Here is a tiny trained network, its code and every weight. The questions are about switching its units off for an input and a class, where a switched-off unit gives its printed mean instead of its output.

import numpy as np


def w(rows, s, z=0):
    codes = np.array(rows[::2]) - 128.0
    scale = np.full(codes.shape[1], s)
    scale[-1] = z or s
    return codes * scale


def f(y):
    return np.maximum(y, 0)


def log_softmax(a):
    a = a - a.max(-1, keepdims=True)
    return a - np.log(np.exp(a).sum(-1, keepdims=True))


def net(x, mask):
    res = np.array(x, float).reshape(1, 6) / 4 @ E
    y = f(res @ A[0][:, :-1].T + A[0][:, -1])
    res = res + np.where(mask, y, B[0][:, -1]) @ B[0][:, :-1]
    return log_softmax(res[-1] @ U[:, :-1].T + U[:, -1])


A, B = {}, {}
E = w([
[127,125,134,130,124,127],'x0',
[146,4,38,98,80,222],'x1',
[94,195,168,6,58,215],'x2',
[128,125,133,128,125,126],'x3',
[98,138,54,92,15,2],'x4',
[251,195,124,219,33,166],'x5',
],0.0083)
A[0] = w([
[116,179,131,100,111,194,83],'N0',
[109,128,94,117,79,99,83],'N1',
[115,162,115,60,72,144,90],'N2',
[154,46,115,108,123,184,94],'N3',
[131,221,153,148,137,88,94],'N4',
[114,122,84,114,51,69,71],'N5',
[154,139,177,125,177,212,3],'N6',
[85,100,122,94,99,67,112],'N7',
[141,148,106,168,127,138,114],'N8',
[136,49,78,107,84,183,108],'N9',
[141,103,86,197,163,110,18],'N10',
[98,161,142,87,67,162,53],'N11',
[30,57,139,78,174,100,174],'N12',
[124,66,60,128,86,170,104],'N13',
[132,140,157,169,201,216,99],'N14',
[142,145,89,91,67,58,84],'N15',
[196,188,114,168,86,135,140],'N16',
[107,144,163,76,77,163,116],'N17',
[142,81,111,192,164,70,70],'N18',
[168,155,149,164,63,179,125],'N19',
[124,184,191,129,186,109,132],'N20',
[164,89,52,184,153,76,87],'N21',
[171,98,173,125,95,120,143],'N22',
[156,80,105,127,136,186,93],'N23',
[149,68,152,144,170,218,31],'N24',
[125,140,129,114,119,142,97],'N25',
[217,148,136,147,120,153,115],'N26',
[156,112,93,136,99,158,109],'N27',
[112,172,116,74,105,178,27],'N28',
[115,92,95,129,68,111,117],'N29',
[87,163,35,119,52,59,30],'N30',
[190,160,115,185,77,152,131],'N31',
[95,162,138,82,78,161,77],'N32',
[145,74,91,125,100,176,106],'N33',
[141,130,122,99,115,98,124],'N34',
[13,97,117,90,217,132,130],'N35',
[112,110,96,184,115,86,104],'N36',
[150,56,97,198,152,98,82],'N37',
[189,151,104,173,79,141,120],'N38',
[124,91,73,125,95,161,136],'N39',
[105,78,73,120,119,156,107],'N40',
[103,235,174,148,148,76,81],'N41',
],0.011,0.0028)
B[0] = w([
[164,77,171,105,194,96,182],'N0',
[147,93,136,213,147,190,170],'N1',
[128,83,208,113,187,120,188],'N2',
[45,213,122,159,139,115,207],'N3',
[62,223,105,138,116,100,197],'N4',
[187,117,109,214,130,231,196],'N5',
[176,118,150,181,134,231,207],'N6',
[139,110,98,165,105,169,175],'N7',
[164,112,118,97,121,112,158],'N8',
[46,205,125,131,132,90,220],'N9',
[144,113,191,100,172,110,181],'N10',
[149,85,211,84,188,97,181],'N11',
[177,108,35,71,29,81,244],'N12',
[50,220,137,126,125,89,208],'N13',
[183,51,121,196,122,219,230],'N14',
[156,105,122,187,107,213,194],'N15',
[147,120,64,70,71,78,213],'N16',
[159,107,176,111,176,89,188],'N17',
[111,86,179,75,192,94,195],'N18',
[145,102,92,81,83,84,201],'N19',
[62,221,91,183,107,144,204],'N20',
[141,98,218,88,183,85,202],'N21',
[129,118,100,122,125,114,152],'N22',
[65,180,99,155,154,133,190],'N23',
[148,153,114,199,121,232,217],'N24',
[141,116,130,135,158,94,142],'N25',
[171,89,72,98,63,102,190],'N26',
[81,181,111,101,117,105,171],'N27',
[126,81,192,92,202,86,176],'N28',
[124,165,120,188,127,206,177],'N29',
[165,78,113,208,139,219,210],'N30',
[150,101,71,56,55,92,211],'N31',
[135,79,210,107,196,84,182],'N32',
[84,192,107,146,143,83,195],'N33',
[147,131,129,161,129,143,150],'N34',
[197,53,24,58,25,97,251],'N35',
[152,112,206,122,191,124,172],'N36',
[147,89,208,95,207,77,204],'N37',
[148,99,81,72,77,108,201],'N38',
[76,187,125,154,156,92,189],'N39',
[79,174,120,138,116,91,188],'N40',
[1,255,112,158,151,116,214],'N41',
],0.0071,0.012)
U = w([
[172,96,41,32,27,100,150],'0',
[28,219,119,162,124,114,91],'1',
[185,96,134,232,122,234,252],'2',
[152,83,250,61,192,92,33],'3',
],0.013,0.0017)

Each question gives the input, the list of numbers given to net, and the class t.
The units are the neurons (one row each of A and B). Each row of codes is followed by its name. A weight is (code - 128) times the scale printed after its matrix; where a second scale follows, it is the last column's (A, B and U).
mask holds one flag per neuron, in row order. A switched-off neuron (its flag False) gives its mean, the last column of its row in B, instead of its output. The means were averaged over made-up inputs and are rounded, as every weight is.
A unit's drop is (log p(t) with every unit on - log p(t) with that unit switched off) / (log p(t) with every unit on - log p(t) with every unit switched off).
The circuit of an input: a set's keep is (log p(t) with only the set's units on - log p(t) with every unit switched off) / (log p(t) with every unit on - log p(t) with every unit switched off). Starting from the 12 units with the biggest drops (on a tie, the unit counted first), units are removed one at a time, each time the one whose removal leaves the highest keep (on an exact tie, the one counted first), for as long as the keep stays at least 0.8.
circuit, biggest first: the units of the circuit, biggest drop first
most important unit: the unit with the biggest drop
k most important neurons: the k neurons with the biggest drops, biggest first
drop of u: that unit's drop, to one decimal
input [-2,5,2,-7,-5,-4], class 1: most important unit	N3
input [-7,-7,5,-4,8,0], class 2: circuit, biggest first	[N30, N5]
input [-4,6,-6,2,-3,6], class 0: 2 most important neurons	[N31, N26]
input [-8,-8,-6,-7,-8,-6], class 1: 3 most important neurons	[N41, N20, N4]
input [-1,6,-3,-4,7,5], class 2: 3 most important neurons	[N30, N5, N15]
input [5,-4,-6,4,-4,-7], class 0: 2 most important neurons	[N35, N12]
input [-2,3,6,6,-6,-6], class 0: 3 most important neurons	[N35, N12, N30]
input [5,6,-5,-1,-6,-1], class 1: 2 most important neurons	[N3, N9]
input [4,-5,0,6,7,-8], class 0: 2 most important neurons	[N12, N35]
input [5,-5,0,-7,-7,-6], class 2: 2 most important neurons	[N14, N6]
input [-8,-5,1,-1,1,5], class 0: 4 most important neurons	[N16, N31, N3, N9]
input [-7,6,8,4,-5,-6], class 3: 2 most important neurons	[N28, N32]
input [-8,-2,-6,8,-5,5], class 3: 3 most important neurons	[N35, N12, N37]
input [1,3,-4,7,-3,-3], class 3: circuit, biggest first	[N37]
input [-5,-5,7,7,-4,7], class 0: drop of N38	0.1
input [1,-2,-5,-8,-8,-8], class 0: drop of N12	0.8
input [-7,5,-6,-6,7,2], class 2: drop of N30	0.3
